[ 27   0 -12 -35  -7  33  49  46  12]
Give the smallest entry.
Answer: -35
The entry just right of 49 -> 46
The entry just right of 27: 0
The entry just right of the centre entry -> 33

Questions about the table below.
1) Read off the smallest entry in the last column.
2) Read off the second largest entry.
3) Read off the entry directly below -20.
4) Read off the entry directly above the smallest entry.
5) Read off the largest entry in the last column.
6) Read off the bottom entry of the column that holds the largest entry.
7) Read off the top-left entry.
8) Read off the top entry of the column that holds the largest entry.
[[ 10 -13  42   0   1]
 [ -2   6   0  -7  14]
 [ -6   4  40   4   3]
 [ 25 -13  -9   5  27]
 [ -3  13   5  -8   4]
 [  6 -12  19  10   2]
 [ -3   4  25 -10  10]
 [ -2 -17  -1   6  -6]
 [ -7  15 -15  12  -5]
 [  3  22 -30  18  12]
 [  0   6  -8   5  -5]
 [  3 -11  26   2  -2]
 [-10  -8 -19 -20  18]
 [ -3  -8 -22   2   1]
 [ -3 -15 -29  11   3]
 [  9  -2 -17 -16   6]]
1) -6
2) 40
3) 2
4) -15
5) 27
6) -17
7) 10
8) 42

W =
[[5243 4862 5885 2346 7510 5432 9484 8399 2673]
 [6118 5901 4997 6003 4204 5999 2254 3960 5947]
 [4108 5648 4570 6352 3955 4807 2145 2688 6635]
 [6711 5032 5634 3921 6412 5647 7327 7892 2727]
 [5737 4827 5861 3033 6825 5467 8701 8034 3311]]
The top entry of the column that holds the largest entry is 9484
The smallest entry in the last column: 2673
Report the 3rd entry, reading row by row.
Answer: 5885
The entry just right of the largest entry -> 8399
Report the second entry, reading row by row.
Answer: 4862
The entry just right of 2145 is 2688
The entry directly below the smallest entry: 7327
Report the second-last entry, reading row by row.
Answer: 8034
Report the entry in the bottom-right corner.
Answer: 3311
Report the entry at the centre.
Answer: 3955
Report the third smallest entry.
Answer: 2346
The first entry on the main diagonal: 5243
Report the entry just left of 9484.
Answer: 5432
Report the entry directly below the largest entry.
Answer: 2254
The bottom-left entry: 5737
The 2nd entry on the main diagonal: 5901
Report the entry directly above 4108.
Answer: 6118
Report the entry just right of 5467.
Answer: 8701
Report the fifth entry from the end, reading row by row.
Answer: 6825
Report the first entry in the row that holds the smallest entry.
Answer: 4108
Report the entry directly above the centre entry.
Answer: 4204
The largest entry in the first column is 6711
The entry directly below the centre entry is 6412

[[26.98, -7.77, -6.62, -2.49, 5.06, 14.92, 0.67, 7.75, -7.91, 9.95], [1.95, -15.81, -15.66, -1.73, -2.07, 22.63, -3.09, -0.82, -2.81, 13.48], [4.37, -1.40, 4.44, -1.61, 4.70, 11.12, 13.77, 11.79, 0.30, 2.16], [8.60, 20.12, 22.67, 5.71, 4.49, -13.37, 17.74, 18.33, 2.11, -15.83], [5.07, 4.30, 11.48, -7.34, 11.50, -1.00, 23.19, 16.12, -0.19, -7.13], [15.64, -4.18, -6.28, -12.50, 13.13, 14.02, 12.59, 7.71, -3.29, 8.47]]
What is the smallest entry?
Answer: -15.83
What is the entry just left of -4.18?
Answer: 15.64
What is the entry just right of -13.37?
Answer: 17.74
What is the entry just left of -0.82?
Answer: -3.09
The entry just right of 1.95 -> -15.81
What is the entry just left of 23.19?
Answer: -1.00
The entry just right of -15.66: -1.73
The entry just left of 13.48: -2.81

Read these off the table that follows. Indices start at 1.
1) The entry just right of 4.674?
2) The entry at row 1, column 1?
3) The entry directly above -17.123?
4) The bottom-left entry?
5) The entry directly above the smallest entry?
6) The entry in row 2 and column 3?
7) The entry in row 3 and column 1?
8) The bottom-right entry?
[[-12.872, -15.221, 7.653, 0.522, -6.714, 16.121, -5.634, 13.361],
 [5.607, -4.105, -7.391, -11.016, -20.111, 4.935, -11.544, 13.346],
 [-22.056, -13.176, 4.238, 4.674, -3.557, -0.424, 15.879, -0.640],
 [-13.939, 11.217, -11.746, -12.784, 3.134, -17.664, 3.775, -23.215],
 [-18.372, -6.563, -10.916, -17.123, -15.756, -13.159, -2.194, -22.048]]
1) -3.557
2) -12.872
3) -12.784
4) -18.372
5) -0.640
6) -7.391
7) -22.056
8) -22.048
